Below is a small trained network, with its code and all its weights. Each question gives an input and a class and asks what happens when units are switched off, that is, made to give their printed mean instead of their output.

import numpy as np


def w(rows, s, z=0):
    codes = np.array(rows[::2]) - 128.0
    scale = np.full(codes.shape[1], s)
    scale[-1] = z or s
    return codes * scale


def f(y):
    return np.maximum(y, 0)


def log_softmax(a):
    a = a - a.max(-1, keepdims=True)
    return a - np.log(np.exp(a).sum(-1, keepdims=True))


def net(x, mask):
    res = np.array(x, float).reshape(1, 5) / 4 @ E
    y = f(res @ A[0][:, :-1].T + A[0][:, -1])
    res = res + np.where(mask, y, B[0][:, -1]) @ B[0][:, :-1]
    return log_softmax(res[-1] @ U[:, :-1].T + U[:, -1])


A, B = {}, {}
E = w([
[187,187,159,146,77,105,128,174,79,56,222,49],'x0',
[254,113,53,105,164,126,180,186,144,106,103,95],'x1',
[122,94,178,147,113,125,132,195,215,102,127,127],'x2',
[36,99,187,158,108,29,99,186,145,70,153,191],'x3',
[142,111,56,233,67,103,106,168,131,134,156,153],'x4',
],0.0083)
A[0] = w([
[189,176,63,140,94,109,155,169,44,74,180,54,73],'n1',
[15,113,196,96,123,96,104,120,129,111,143,174,136],'n2',
[117,86,146,110,198,82,149,217,137,69,130,137,251],'n3',
[81,148,92,200,122,174,121,129,157,230,111,164,227],'n4',
[181,81,106,124,121,152,167,254,224,100,102,119,214],'n5',
[81,79,75,200,79,101,110,184,149,101,118,198,123],'n6',
],0.0066,0.0029)
B[0] = w([
[122,191,196,138,116,155,72,215,125,92,213,178,248],'n1',
[58,184,188,203,101,178,47,159,178,70,170,189,255],'n2',
[63,128,164,76,72,179,115,106,191,127,92,120,224],'n3',
[13,135,94,71,104,164,70,94,127,95,105,233,228],'n4',
[43,151,99,149,74,181,29,99,174,76,139,152,255],'n5',
[74,178,209,169,61,123,95,255,141,90,195,25,237],'n6',
],0.0078,0.0071)
U = w([
[210,128,137,110,185,121,204,141,62,147,137,112,133],'0',
[116,86,77,62,153,157,144,63,151,197,2,198,254],'1',
[118,161,209,171,97,143,88,180,161,56,167,172,101],'2',
[165,69,139,236,142,20,241,141,130,211,103,112,29],'3',
],0.0073,0.0044)

Each question gives the input, the list of numbers given to net, and the class t.
The units are the neurons (one row each of A and B). Each row of codes is followed by its name. A weight is (code - 128) times the scale printed after its matrix; where a second scale follows, it is the last column's (A, B and U).
mask holds one flag per neuron, in row order. A switched-off neuron (its flag False) gives its mean, the last column of its row in B, instead of its output. The means were averaged over made-up inputs and are rounded, as every weight is.
A unit's drop is (log p(t) with every unit on - log p(t) with that unit switched off) / (log p(t) with every unit on - log p(t) with every unit switched off).
The circuit of an input: a set's keep is (log p(t) with only the set's units on - log p(t) with every unit switched off) / (log p(t) with every unit on - log p(t) with every unit switched off). Starting from all 6 units, units are removed one at a time, each time the one whose removal leaves the highest keep (on an exact tie, the one counted first), for as long as the keep stays at least 0.8.
circuit, biggest first: the units of the circuit, biggest drop first
most important unit: the unit with the biggest drop
top k neurons: the k neurons with the biggest drops, biggest first
drop when u is switched off: that unit's drop, to one decimal
input [-1,8,-6,5,-2], class 1: top 3 neurons => (n6 n2 n3)
input [3,0,4,-7,-4], class 0: most important unit => n2
input [1,7,-8,3,-6], class 0: top 2 neurons => (n2 n5)
input [0,5,5,2,-7], class 1: circuit, biggest first => (n6 n1)
input [0,1,-6,-3,-5], class 0: circuit, biggest first => (n5 n2)
input [0,0,-3,-1,-7], class 1: circuit, biggest first => (n6 n1)
input [-1,1,5,-7,4], class 1: circuit, biggest first => (n6 n2)
input [0,-5,-7,-3,4], class 1: top 2 neurons => (n6 n2)
input [-1,-1,-2,-6,-8], class 1: top 2 neurons => (n6 n1)
input [-4,3,6,-3,-3], class 1: drop when n2 is switched off => 0.1
input [0,-6,-8,-8,-3], class 1: drop when n3 is switched off => 0.0
